Here is a tiny trained network, its code and every weight. The questions are about switching its units off for an input and a class, where a switched-off unit gives its printed mean instead of its output.

import numpy as np


def w(rows, s, z=0):
    codes = np.array(rows[::2]) - 128.0
    scale = np.full(codes.shape[1], s)
    scale[-1] = z or s
    return codes * scale


def f(y):
    return y / 2 * (1 + np.tanh(0.7978845608 * (y + 0.044715 * y**3)))


def log_softmax(a):
    a = a - a.max(-1, keepdims=True)
    return a - np.log(np.exp(a).sum(-1, keepdims=True))


def net(x, mask):
    res = np.array(x, float).reshape(1, 7) / 4 @ E
    y = f(res @ A[0][:, :-1].T + A[0][:, -1])
    res = res + np.where(mask, y, B[0][:, -1]) @ B[0][:, :-1]
    return log_softmax(res[-1] @ U[:, :-1].T + U[:, -1])


A, B = {}, {}
E = w([
[90,94,196,151,146,117,22,149,193,179,98],'x0',
[160,134,102,141,121,19,146,217,66,182,84],'x1',
[193,51,50,135,144,98,118,84,247,209,133],'x2',
[134,150,119,148,186,76,87,44,91,131,99],'x3',
[202,111,174,174,127,99,103,127,100,81,175],'x4',
[128,124,127,131,135,131,131,132,130,122,125],'x5',
[178,22,132,27,81,175,123,89,68,129,85],'x6',
],0.013)
A[0] = w([
[210,183,9,105,128,229,166,120,82,110,198,29],'n1',
[224,110,169,179,119,127,116,122,122,94,226,80],'n2',
[59,177,128,255,167,111,196,150,167,162,212,15],'n3',
[120,142,37,141,126,87,223,86,89,108,188,13],'n4',
[125,134,141,166,213,82,140,2,84,130,70,78],'n5',
[31,211,9,29,132,179,134,133,175,165,46,49],'n6',
[100,135,162,67,171,182,136,36,200,66,226,2],'n7',
[200,93,55,147,136,100,174,114,162,160,137,40],'n8',
[185,121,69,100,173,150,69,129,209,161,169,17],'n9',
[130,187,126,158,91,108,131,86,143,135,129,53],'n10',
[161,126,128,124,42,188,163,255,198,128,206,32],'n11',
],0.0076,0.0044)
B[0] = w([
[96,71,163,161,96,177,78,177,157,149,146,215],'n1',
[197,140,149,220,228,162,159,70,135,142,154,204],'n2',
[132,41,223,20,52,106,204,51,116,170,169,252],'n3',
[89,119,169,133,127,161,36,177,198,209,132,196],'n4',
[94,156,40,116,31,105,107,87,194,71,89,209],'n5',
[211,129,135,249,202,145,134,64,59,144,112,223],'n6',
[156,170,136,65,127,7,213,241,189,187,140,228],'n7',
[81,201,144,73,153,183,151,176,68,87,160,205],'n8',
[83,178,136,99,136,219,79,196,2,66,148,200],'n9',
[129,101,70,87,126,194,160,77,151,72,78,144],'n10',
[101,130,62,215,31,93,131,72,159,27,14,225],'n11',
],0.0092,0.012)
U = w([
[36,247,175,108,139,192,142,166,40,45,178,103],'0',
[177,1,127,22,90,165,162,60,98,140,145,160],'1',
[98,156,24,171,77,116,114,88,189,62,124,1],'2',
[58,94,187,177,139,150,10,172,195,193,150,216],'3',
[211,155,126,227,196,148,159,90,113,140,156,31],'4',
[180,175,78,110,131,38,185,252,127,179,136,235],'5',
],0.013,0.004)

Each question gives the input, the list of numbers given to net, and the class t.
The units are the neurons (one row each of A and B). Each row of codes is followed by its name. A weight is (code - 128) times the scale printed after its matrix; where a second scale follows, it is the last column's (A, B and U).
mask holds one flag per neuron, in row order. A switched-off neuron (its flag False) gives its mean, the last column of its row in B, instead of its output. The means were averaged over made-up inputs and are rounded, as every weight is.
A unit's drop is (log p(t) with every unit on - log p(t) with that unit switched off) / (log p(t) with every unit on - log p(t) with every unit switched off).
The circuit of an input: a set's keep is (log p(t) with only the set's units on - log p(t) with every unit switched off) / (log p(t) with every unit on - log p(t) with every unit switched off). Starting from all 11 units, units are removed one at a time, each time the one whose removal leaves the highest keep (on an exact tie, the one counted first), for as long as the keep stays at least 0.8.
units of the circuit, in order: the units of the circuit, biggest drop first
most important unit: the unit with the biggest drop
top k neurons: the k neurons with the biggest drops, biggest first
input [-6,-4,2,-2,-6,-6,4], class 3: units of the circuit, in order	(n1 n3)
input [5,-7,2,-6,-3,-7,-1], class 5: most important unit	n7
input [-8,2,4,7,6,-1,0], class 3: top 2 neurons	(n4 n1)
input [-5,-7,-3,-5,-3,5,5], class 5: top 2 neurons	(n7 n3)
input [6,0,2,-4,-8,3,7], class 4: units of the circuit, in order	(n6 n3)
input [-7,1,7,4,-1,-4,7], class 0: units of the circuit, in order	(n8 n3)
input [7,3,7,4,8,4,6], class 4: top 2 neurons	(n2 n3)
input [4,7,8,-6,5,-5,8], class 0: top 4 neurons	(n8 n9 n3 n7)
input [-6,4,3,-3,6,-5,-4], class 3: units of the circuit, in order	(n4 n7)
input [-1,8,1,-8,-3,6,-8], class 1: top 3 neurons	(n3 n7 n5)
input [0,3,2,0,6,8,5], class 4: top 2 neurons	(n3 n2)
input [3,0,-3,-6,2,4,4], class 2: units of the circuit, in order	(n3 n11)
input [0,-2,4,5,5,-8,-1], class 2: top 2 neurons	(n5 n6)
input [5,7,-6,3,4,7,-4], class 5: most important unit	n9
input [4,1,2,-4,6,-8,-6], class 1: top 2 neurons	(n3 n6)
input [5,0,6,-6,6,-1,2], class 0: units of the circuit, in order	(n9 n8)
input [-8,-8,-4,0,-7,-5,-2], class 3: units of the circuit, in order	(n1 n4)
input [3,1,2,-4,3,4,-1], class 2: units of the circuit, in order	(n11 n4)
input [-5,-1,-3,-6,8,1,2], class 4: top 2 neurons	(n2 n5)
input [-1,-8,-7,7,4,0,-4], class 5: units of the circuit, in order	(n7 n9)
input [7,0,1,8,-4,3,-4], class 2: units of the circuit, in order	(n5)
input [-4,7,0,-4,8,3,-5], class 4: top 2 neurons	(n2 n7)
input [3,-4,4,2,-1,1,3], class 0: top 2 neurons	(n9 n3)
input [5,6,0,-6,2,-2,1], class 2: units of the circuit, in order	(n11 n7)
input [-8,-5,-4,6,-2,1,-1], class 3: units of the circuit, in order	(n4 n1)
input [0,-5,4,-7,6,-5,-8], class 1: top 2 neurons	(n3 n5)
input [-2,-5,-4,-1,-1,-6,-1], class 5: top 3 neurons	(n7 n9 n8)
